-0.15; -0.30; -3.24; 0.09; 1.09; 0.75; 0.12; -1.47; 0.66; -0.31; 0.10; -0.08; -1.88; -0.26; -0.24; 0.36; 2.50; -1.64; -1.12; 1.23 | T
-1.77; 1.11; -2.70; -0.17; 0.99; -0.73; 2.64; 0.00; 0.80; 2.30; -0.27; -0.75; -2.99; 1.06; 0.92; 0.12; 1.76; -1.12; -1.39; 0.15 | T
-0.40; 1.04; 0.31; 0.42; -0.11; 2.18; -2.35; 0.56; 0.79; -1.70; -1.41; 0.85; -3.45; 0.27; -0.81; 1.59; 3.21; -1.85; -1.93; 0.62 | E
-0.27; -1.18; -1.54; 0.59; -0.16; -0.58; -1.17; -0.96; 2.00; -0.14; -1.49; 0.17; -0.67; 0.64; 0.20; 0.55; 3.54; -1.45; -0.81; 0.66 | T
1.27; -0.95; 0.84; 1.57; -0.26; 0.85; -3.40; 1.50; 3.38; -0.95; 0.43; 1.01; 3.28; 1.25; -2.08; 0.46; -2.23; -1.03; 0.35; 0.39 | T
0.22; -1.70; -6.03; 0.77; 0.02; 1.22; -4.20; 1.24; 3.21; -4.58; 0.86; 2.71; -2.18; 2.05; -0.42; 1.91; 2.01; -2.75; -0.65; 1.63 | E
1.20; -2.63; -2.71; 0.49; 0.97; -1.06; -0.71; -1.28; 1.83; -0.47; 1.56; 0.40; 3.22; -0.91; -0.57; -0.57; -0.97; -0.79; 1.65; 1.53 | T
0.70; -1.17; -6.68; -0.77; 0.44; 0.95; 2.52; -0.59; 1.30; -1.34; 3.19; 0.54; -1.76; -1.13; 0.47; 0.65; -0.06; -1.61; -0.19; 2.59 | E
-1.31; 2.52; 0.20; -0.39; 0.37; 2.01; 2.43; 1.04; 1.28; 1.84; -1.03; -0.28; -4.04; 1.74; -0.26; 0.33; 0.81; -1.42; -2.16; -0.74 | T
-2.04; 0.24; -3.32; -0.28; 1.05; -0.74; 1.82; -0.72; 1.58; 1.11; -2.15; 1.59; -2.86; 1.70; 0.92; -0.39; 3.01; -2.00; -1.73; -0.28 | T
-0.87; -0.61; 2.55; 0.92; 2.41; -1.78; -0.52; -0.15; 2.17; 1.84; -2.83; 0.63; 2.96; 1.33; -0.14; -1.07; 0.56; -0.50; 0.46; -1.22 | E
1.15; -2.33; -4.97; 1.44; 0.91; -5.03; -3.32; 1.58; 0.45; 0.71; 2.71; 0.10; 2.89; 1.98; 1.24; -0.97; -0.36; 1.77; 1.55; 0.79 | T
0.76; -1.06; -0.30; 1.66; 0.88; -1.98; -2.94; -0.68; 0.19; -0.27; -0.75; -0.34; 0.80; 0.51; 0.54; 0.60; 2.90; -0.16; -0.40; 0.47 | T
0.73; -0.56; -8.43; -0.71; -0.14; 1.33; 1.98; 0.00; 0.56; -1.13; 4.05; -0.04; -3.06; -0.57; 0.07; 0.55; 0.16; -1.99; -1.10; 2.43 | E
-0.09; 1.05; 4.17; 1.14; -0.21; -1.56; -2.00; 1.79; 1.14; 1.08; -2.28; -0.02; 2.45; 2.59; -0.67; -0.58; -0.41; 0.73; 0.04; -2.50 | E
0.01; -2.62; -6.67; -0.93; 1.23; 1.92; 3.98; -1.28; 5.02; -0.59; 2.70; 2.13; 0.48; -0.66; -0.93; -0.33; -2.54; -3.27; 0.54; 1.87 | T
-0.19; 0.74; 1.89; 1.61; -0.14; 1.10; -2.63; 0.41; 1.19; -0.50; -1.88; 0.57; -1.71; 1.65; -0.42; 0.75; 2.20; -1.98; -1.68; -0.27 | E
-0.01; 1.63; 4.09; 1.22; -0.25; 0.95; -0.40; 1.90; 2.49; 2.37; -1.72; 0.02; 1.61; 2.12; -1.55; -0.36; -1.73; -0.41; -0.21; -1.74 | E
-0.68; -0.57; -2.57; -0.30; 1.17; 0.23; 0.54; -2.05; 0.80; -0.92; -1.68; 0.62; -0.93; -0.45; 0.68; 0.85; 3.79; -2.13; -1.06; 0.85 | T
0.90; -0.79; -0.73; 1.11; -0.10; -1.09; -2.38; 2.57; 1.92; -0.23; 1.12; 1.77; 3.14; 2.73; -0.80; -0.53; -3.08; 0.22; 1.04; -0.57 | E
0.30; -1.29; -2.13; 0.66; 0.47; -2.12; 0.62; 1.73; 3.94; 0.58; 0.74; 1.47; 4.32; 1.94; 0.19; -1.40; -3.89; 0.05; 1.60; -0.49 | T
0.48; -0.95; -1.17; 0.78; 0.91; -1.97; -2.14; -1.56; -0.09; -0.01; -1.09; -0.41; -0.35; 0.80; 0.61; 0.56; 3.73; -0.64; -0.29; 0.85 | T
-0.08; 0.45; 3.01; 0.27; 0.18; 2.92; 0.00; -0.22; 2.92; 0.64; -1.69; 1.28; 0.39; -0.08; -2.29; 0.59; -0.50; -2.37; -1.24; -0.03 | T
